[[  5  -7 -24  15  -8  -3   6   1]
 [  8  -5  -7   4  -4  -5   9  -1]
 [  4  -1  -7   7   9  -4  -4 -30]
 [ 25   5   2 -26  11   3 -12  -7]
 [ 13   5 -29 -34 -24 -16  -5  13]
 [ -5  -3  13  14  20  -1  14 -16]
 [ 16  -9 -20  15  -2  -5   6   2]
 [ -9  -6   2  -9  10   1  -3  10]]
:
[[ -7 -24  15  -8  -3   6   1   5]
 [ -5  -7   4  -4  -5   9  -1   8]
 [ -1  -7   7   9  -4  -4 -30   4]
 [  5   2 -26  11   3 -12  -7  25]
 [  5 -29 -34 -24 -16  -5  13  13]
 [ -3  13  14  20  -1  14 -16  -5]
 [ -9 -20  15  -2  -5   6   2  16]
 [ -6   2  -9  10   1  -3  10  -9]]

[[  6  -4  15   5  -3  15   5]
 [  8 -11  16  28   5  10 -22]
 [ -8   7  -1   5  12  -3 -17]
 [  9  -7  29   6   1  29  17]
 [ -7  15  -9   2  12 -13 -20]
 [  9   4  -2  16   3   3   0]
 [ 16  -1 -17  13  -2 -10  -3]
 [  4  -2  14  -6  -3   8   2]
 [  4 -14  33  -8  -4  30  20]
 [  1   9 -13  14   4  -1  -4]
 [  0   8  11   1   0   3  -8]
 [ -5   2   6   8  13  10  -2]]
:
[[ -4  15   5  -3  15   5   6]
 [-11  16  28   5  10 -22   8]
 [  7  -1   5  12  -3 -17  -8]
 [ -7  29   6   1  29  17   9]
 [ 15  -9   2  12 -13 -20  -7]
 [  4  -2  16   3   3   0   9]
 [ -1 -17  13  -2 -10  -3  16]
 [ -2  14  -6  -3   8   2   4]
 [-14  33  -8  -4  30  20   4]
 [  9 -13  14   4  -1  -4   1]
 [  8  11   1   0   3  -8   0]
 [  2   6   8  13  10  -2  -5]]

[[  8 -31  -2 -10  12  -2   4]
 [-14  -1  20 -11  -4 -13   0]
 [ -1 -12  16  -8  -5   1  13]
 [  0 -27   5 -12   0  -5  11]
 [  1 -17   8  -6   2  -4  20]
 [  8  -3  -2  -4   4   4  -9]
 [ 22  -9  -3   4  -8  24  16]]
:
[[-31  -2 -10  12  -2   4   8]
 [ -1  20 -11  -4 -13   0 -14]
 [-12  16  -8  -5   1  13  -1]
 [-27   5 -12   0  -5  11   0]
 [-17   8  -6   2  -4  20   1]
 [ -3  -2  -4   4   4  -9   8]
 [ -9  -3   4  -8  24  16  22]]

[[ 43  22 -24]
 [-33  35 -17]]
:
[[ 22 -24  43]
 [ 35 -17 -33]]

[[ 22 -28 -22 -16   6]
 [-22  -1 -29 -22 -10]
 [-33 -13 -14   2  21]
 [-24   7  11 -16 -38]]
:
[[-28 -22 -16   6  22]
 [ -1 -29 -22 -10 -22]
 [-13 -14   2  21 -33]
 [  7  11 -16 -38 -24]]

[[  1   9 -11 -21   1 -28 -12]
 [  1   9 -22  -9  32 -21 -12]
 [  1   9 -17 -21  -6 -28 -25]
 [ -8  -5 -31 -15 -12  -9 -10]
 [  0   0 -35 -21   1   1   7]
 [  1  -3 -22 -28   1  -4  19]
 [  1   9   4 -21 -25 -21 -12]
 [  1   9 -22 -42   1 -21 -12]
 [  2   9  -1 -30  11 -21 -12]
 [  1   9 -35  18   1 -21 -12]
 [  1  10 -22 -12  27 -21 -12]
 [  1   9 -21 -21  25 -21 -12]]
:
[[  9 -11 -21   1 -28 -12   1]
 [  9 -22  -9  32 -21 -12   1]
 [  9 -17 -21  -6 -28 -25   1]
 [ -5 -31 -15 -12  -9 -10  -8]
 [  0 -35 -21   1   1   7   0]
 [ -3 -22 -28   1  -4  19   1]
 [  9   4 -21 -25 -21 -12   1]
 [  9 -22 -42   1 -21 -12   1]
 [  9  -1 -30  11 -21 -12   2]
 [  9 -35  18   1 -21 -12   1]
 [ 10 -22 -12  27 -21 -12   1]
 [  9 -21 -21  25 -21 -12   1]]

[[-18 -22  43 -11  32   8 -29   4  21 -29 -36  11 -11  20]
 [  6 -15  43 -14  35  -8 -12  -7  29  -9  17  12  19  21]]
:
[[-22  43 -11  32   8 -29   4  21 -29 -36  11 -11  20 -18]
 [-15  43 -14  35  -8 -12  -7  29  -9  17  12  19  21   6]]
